Each row has a name. After each piece below comes the name of the row it's from, unless a question asks for something else. Each question is about the rows just above it.

[117 128 102 124 121] : (35)
[132 123 118 171 136] : (85)
[112 127 126 127 127] : (18)
[151 115  94 123 161] : (140)
[ 64 112 103 125 162] : (149)
[127 112 127 127 127] : (173)
[205 148 139 142  96] : (30)
[ 42 108 145  87 127] : (175)
Right after [124] comes -> [121]
What comes right after [103] in the named rows? -> [125]
Put [112 127 127 127 127] back in order: which row is it? -> (173)
The entry that follows [102]: -> [124]
Right after [118] comes -> [171]
Put [127 127 126 127 112] back in order: which row is it? -> (18)

[107  89 155 126 121 134 121 131 109 108 109  96  97 122 124 142 110 123
 156 139 110 130 134 110 111 132 133  22 155 103  99  89  94 141 102 112
 101 136  85 132 116 122 123  66] : (161)
[125 106 111 157 125 117 131 152  94 134 136 102 160 141  66 129 148  98
 101 132 121  26 109 111 118  93  97  96  92 114 157 100 107 101 108 111
 132 154 103 132 124 106  91 132] : (115)
[125 153 155 107 131 139 130 115 164 115 118 140 106 119 186 130 109 152
 162 125 137 239 147 143 137 159 161 164 161 143 102 161 149 149 144 155
 126  97 144 127 125 155 161 123] : (49)
[117 123 122 108 118 131 124  97  99 143 137  74 141 120  91 109 126 119
  69  99 126  58 129 143 134 108 104  80 128 126 145 109  84 143 115 115
 137 150 119 122 147 135 112 123] : (68)
[124 110 103 142 126 123 130 132  85 139 136 110 156 134  66 121 141 108
  89 122 123  22 110 122 121  97  96  89  99 110 155 102 101 116 112 107
 132 155 109 134 131 109  94 133] : (147)
[115 107 112 142 119 122 136 135  85 135 138 111 166 136  66 117 143 104
  86 117 120  25 117 125 127  90  98  85  98 112 160 109  96 118 111 115
 133 156 102 135 132 113  88 129] : (125)
[147 145 137 144 146 131 125 152 165 116 117 175 105 133 170 152 123 143
 190 159 139 215 123 114 117 160 153 183 139 136 107 142 173 115 140 141
 121 102 145 132 108 129 159 138] : (47)
[131 109  94 133 124 110 103 142 126 123 130 132  85 139 136 110 156 134
  66 121 141 108  89 122 123  22 110 122 121  97  96  89  99 110 155 102
 101 116 112 107 132 155 109 134] is which row reordered? -> (147)
Which row holds [124 110 103 142 126 123 130 132  85 139 136 110 156 134  66 121 141 108
  89 122 123  22 110 122 121  97  96  89  99 110 155 102 101 116 112 107
 132 155 109 134 131 109  94 133]? -> (147)

[186  34 153  41 174  31  46  33  32  39  44] -> (144)
[ 95 232 103 223 106 175 221 223 231 235 223] -> (169)
[197  56 174  45 190 231  41  65  60  51  81] -> (78)
[143  53 169  38 151  30  56  42  33  38  51] -> (36)
[199  41 175  33 193  52  13  25  33  46  26] -> (15)
[175 232 223 103  96 223 231 223 106 235 221] -> (134)
[172  23 151  32 180  66  39  51  46  32  28] -> (93)
Which row holds these entries in another order? [235 223  95 232 103 223 106 175 221 223 231] -> (169)
What comes right after [190] in the named rows? -> [231]

